Below is a small trained network, with its code and all its weights. Each question gives an input and a class and asks what happens when units are switched off, that is, made to give their printed mean instead of their output.

import numpy as np


def w(rows, s, z=0):
    codes = np.array(rows[::2]) - 128.0
    scale = np.full(codes.shape[1], s)
    scale[-1] = z or s
    return codes * scale


def f(y):
    return y / 2 * (1 + np.tanh(0.7978845608 * (y + 0.044715 * y**3)))


def log_softmax(a):
    a = a - a.max(-1, keepdims=True)
    return a - np.log(np.exp(a).sum(-1, keepdims=True))


def net(x, mask):
    res = np.array(x, float).reshape(1, 7) / 4 @ E
    y = f(res @ A[0][:, :-1].T + A[0][:, -1])
    res = res + np.where(mask, y, B[0][:, -1]) @ B[0][:, :-1]
    return log_softmax(res[-1] @ U[:, :-1].T + U[:, -1])


A, B = {}, {}
E = w([
[35,54,48,114,106,148,181,49],'x0',
[87,217,150,140,107,139,72,45],'x1',
[52,76,212,127,149,44,123,128],'x2',
[169,171,207,19,111,125,203,74],'x3',
[182,74,201,160,119,200,128,79],'x4',
[128,129,126,126,130,130,127,129],'x5',
[105,106,138,74,1,142,75,159],'x6',
],0.0095)
A[0] = w([
[203,157,179,87,164,116,89,168,61],'neuron 0',
[109,75,167,54,1,153,85,176,51],'neuron 1',
[120,95,78,135,72,79,176,84,23],'neuron 2',
[101,204,137,192,180,120,132,45,189],'neuron 3',
[110,109,93,91,122,111,150,49,172],'neuron 4',
[170,168,169,32,126,94,157,106,27],'neuron 5',
[72,44,242,129,153,13,148,122,50],'neuron 6',
[120,132,149,44,122,152,193,102,35],'neuron 7',
[193,34,121,80,140,93,200,207,226],'neuron 8',
[127,50,82,116,214,155,204,179,211],'neuron 9',
[160,70,156,182,114,134,93,92,55],'neuron 10',
[134,95,156,85,177,122,83,75,231],'neuron 11',
[132,140,135,134,230,133,154,125,2],'neuron 12',
[86,156,73,131,136,69,145,170,122],'neuron 13',
[163,134,152,111,153,102,194,80,95],'neuron 14',
[149,123,137,47,129,118,182,81,48],'neuron 15',
[84,160,120,102,11,157,87,82,250],'neuron 16',
[78,206,65,53,189,82,147,146,68],'neuron 17',
[175,81,174,147,131,167,143,51,46],'neuron 18',
[119,42,76,121,119,129,201,73,57],'neuron 19',
[225,140,53,94,119,178,153,109,121],'neuron 20',
[90,179,88,79,103,35,137,172,54],'neuron 21',
[157,124,92,152,209,85,188,59,26],'neuron 22',
[79,120,102,146,97,148,185,67,11],'neuron 23',
],0.009,0.0049)
B[0] = w([
[164,143,170,187,84,74,103,205,197],'neuron 0',
[158,79,85,58,187,80,225,227,228],'neuron 1',
[178,173,157,155,148,73,120,202,151],'neuron 2',
[67,79,163,41,173,149,104,212,207],'neuron 3',
[132,160,217,147,96,77,121,135,179],'neuron 4',
[78,83,77,211,146,156,34,166,188],'neuron 5',
[79,254,91,204,120,197,223,164,234],'neuron 6',
[115,77,76,212,145,164,71,191,165],'neuron 7',
[72,169,224,96,164,179,59,101,233],'neuron 8',
[70,77,181,110,143,155,109,167,219],'neuron 9',
[174,67,75,166,103,184,158,105,161],'neuron 10',
[110,144,158,99,60,163,156,117,180],'neuron 11',
[231,96,91,99,206,62,190,197,154],'neuron 12',
[131,101,134,170,98,179,133,87,172],'neuron 13',
[98,76,82,108,102,131,118,171,163],'neuron 14',
[73,45,85,197,161,147,77,157,166],'neuron 15',
[82,113,163,83,159,144,144,205,253],'neuron 16',
[182,61,197,131,7,182,160,66,181],'neuron 17',
[198,67,145,120,53,129,170,56,166],'neuron 18',
[180,204,180,175,63,67,83,178,185],'neuron 19',
[63,247,83,138,93,179,190,118,185],'neuron 20',
[206,67,142,130,70,175,169,114,177],'neuron 21',
[145,114,88,57,221,79,201,215,172],'neuron 22',
[224,181,174,178,71,43,64,195,159],'neuron 23',
],0.0082,0.011)
U = w([
[215,196,171,185,104,37,88,171,99],'0',
[146,98,78,64,179,93,213,171,69],'1',
[69,52,22,241,143,144,63,144,99],'2',
[82,250,77,156,110,186,235,116,2],'3',
[209,51,171,136,76,182,197,63,136],'4',
[77,144,199,54,148,153,98,109,147],'5',
[106,141,147,112,124,151,138,132,237],'6',
[85,128,162,66,163,87,102,28,58],'7',
],0.011,0.0071)

Each question gives the input, the list of numbers given to net, and the class t.
The units are the neurons (one row each of A and B). Each row of codes is followed by its name. A weight is (code - 128) times the scale printed after its matrix; where a second scale follows, it is the last column's (A, B and U).
mask holds one flag per neuron, in row order. A switched-off neuron (its flag False) gives its mean, the last column of its row in B, instead of its output. The means were averaged over made-up inputs and are rounded, as every weight is.
A unit's drop is (log p(t) with every unit on - log p(t) with that unit switched off) / (log p(t) with every unit on - log p(t) with every unit switched off).
The circuit of an input: a set's keep is (log p(t) with only the set's units on - log p(t) with every unit switched off) / (log p(t) with every unit on - log p(t) with every unit switched off). Starting from the 12 units with the biggest drops (on a tie, the unit counted first), units are removed one at a time, each time the one whose removal leaves the highest keep (on an exact tie, the one counted first), for as long as the keep stays at least 0.8.
units of the circuit, in order: the units of the circuit, biggest drop first
most important unit: the unit with the biggest drop
k most important neurons: the k neurons with the biggest drops, biggest first
drop when u is switched off: that unit's drop, to one decimal
input [7,-8,-5,-1,1,5,-2], class 5: 2 most important neurons => neuron 9; neuron 8
input [3,-3,-6,-6,4,-1,-6], class 1: units of the circuit, in order => neuron 22
input [-3,3,-1,-5,-7,5,-6], class 4: 3 most important neurons => neuron 17; neuron 13; neuron 1
input [4,-3,-5,0,0,-2,-3], class 3: 4 most important neurons => neuron 20; neuron 3; neuron 16; neuron 0
input [4,-2,-5,-5,7,-6,-5], class 4: 2 most important neurons => neuron 18; neuron 6
input [-6,-8,5,8,5,5,-3], class 2: units of the circuit, in order => neuron 5; neuron 15
input [5,-3,-5,8,0,-5,-7], class 2: 2 most important neurons => neuron 15; neuron 7
input [6,4,-6,-3,2,0,0], class 0: units of the circuit, in order => neuron 23; neuron 19
input [3,5,-3,3,-2,-4,0], class 5: units of the circuit, in order => neuron 6; neuron 3
input [4,5,0,0,-6,0,1], class 4: units of the circuit, in order => neuron 17; neuron 21
input [2,8,-6,0,-2,-7,-6], class 5: 3 most important neurons => neuron 3; neuron 6; neuron 1
input [-6,2,-1,8,-2,8,7], class 2: units of the circuit, in order => neuron 5; neuron 7
input [4,2,-5,6,-4,-8,-4], class 6: 3 most important neurons => neuron 17; neuron 4; neuron 6
input [-6,7,1,-5,-2,-7,-6], class 5: units of the circuit, in order => neuron 3
input [-8,2,5,7,8,2,8], class 0: 2 most important neurons => neuron 0; neuron 5
input [-5,8,-7,-3,-8,5,1], class 4: units of the circuit, in order => neuron 17; neuron 21
input [-7,8,1,-5,4,-1,-2], class 5: 3 most important neurons => neuron 3; neuron 19; neuron 23
input [-7,0,-1,1,4,3,8], class 1: 2 most important neurons => neuron 1; neuron 19
input [8,1,-3,-1,7,2,5], class 0: units of the circuit, in order => neuron 19; neuron 23
input [7,7,3,-1,-4,4,-2], class 0: most important unit => neuron 23
input [4,6,1,6,6,-5,-6], class 1: 2 most important neurons => neuron 22; neuron 3
input [4,-7,-8,5,-2,-8,3], class 3: 2 most important neurons => neuron 20; neuron 3
input [3,-4,-6,-2,-2,-1,-5], class 3: 4 most important neurons => neuron 20; neuron 1; neuron 16; neuron 3
input [6,-2,-5,0,-6,4,7], class 1: 4 most important neurons => neuron 1; neuron 16; neuron 6; neuron 0
input [-6,7,3,-4,-6,7,5], class 5: 2 most important neurons => neuron 16; neuron 19
input [1,-4,-5,0,5,-2,8], class 1: drop when neuron 1 is switched off => 1.1
input [8,1,4,-2,-7,0,8], class 0: drop when neuron 11 is switched off => 0.0
input [-3,-3,-8,7,-2,0,5], class 3: units of the circuit, in order => neuron 20
input [-2,7,-8,-7,-7,4,7], class 3: drop when neuron 23 is switched off => 0.1
input [-1,0,-1,2,-5,-5,-3], class 4: drop when neuron 17 is switched off => 0.3
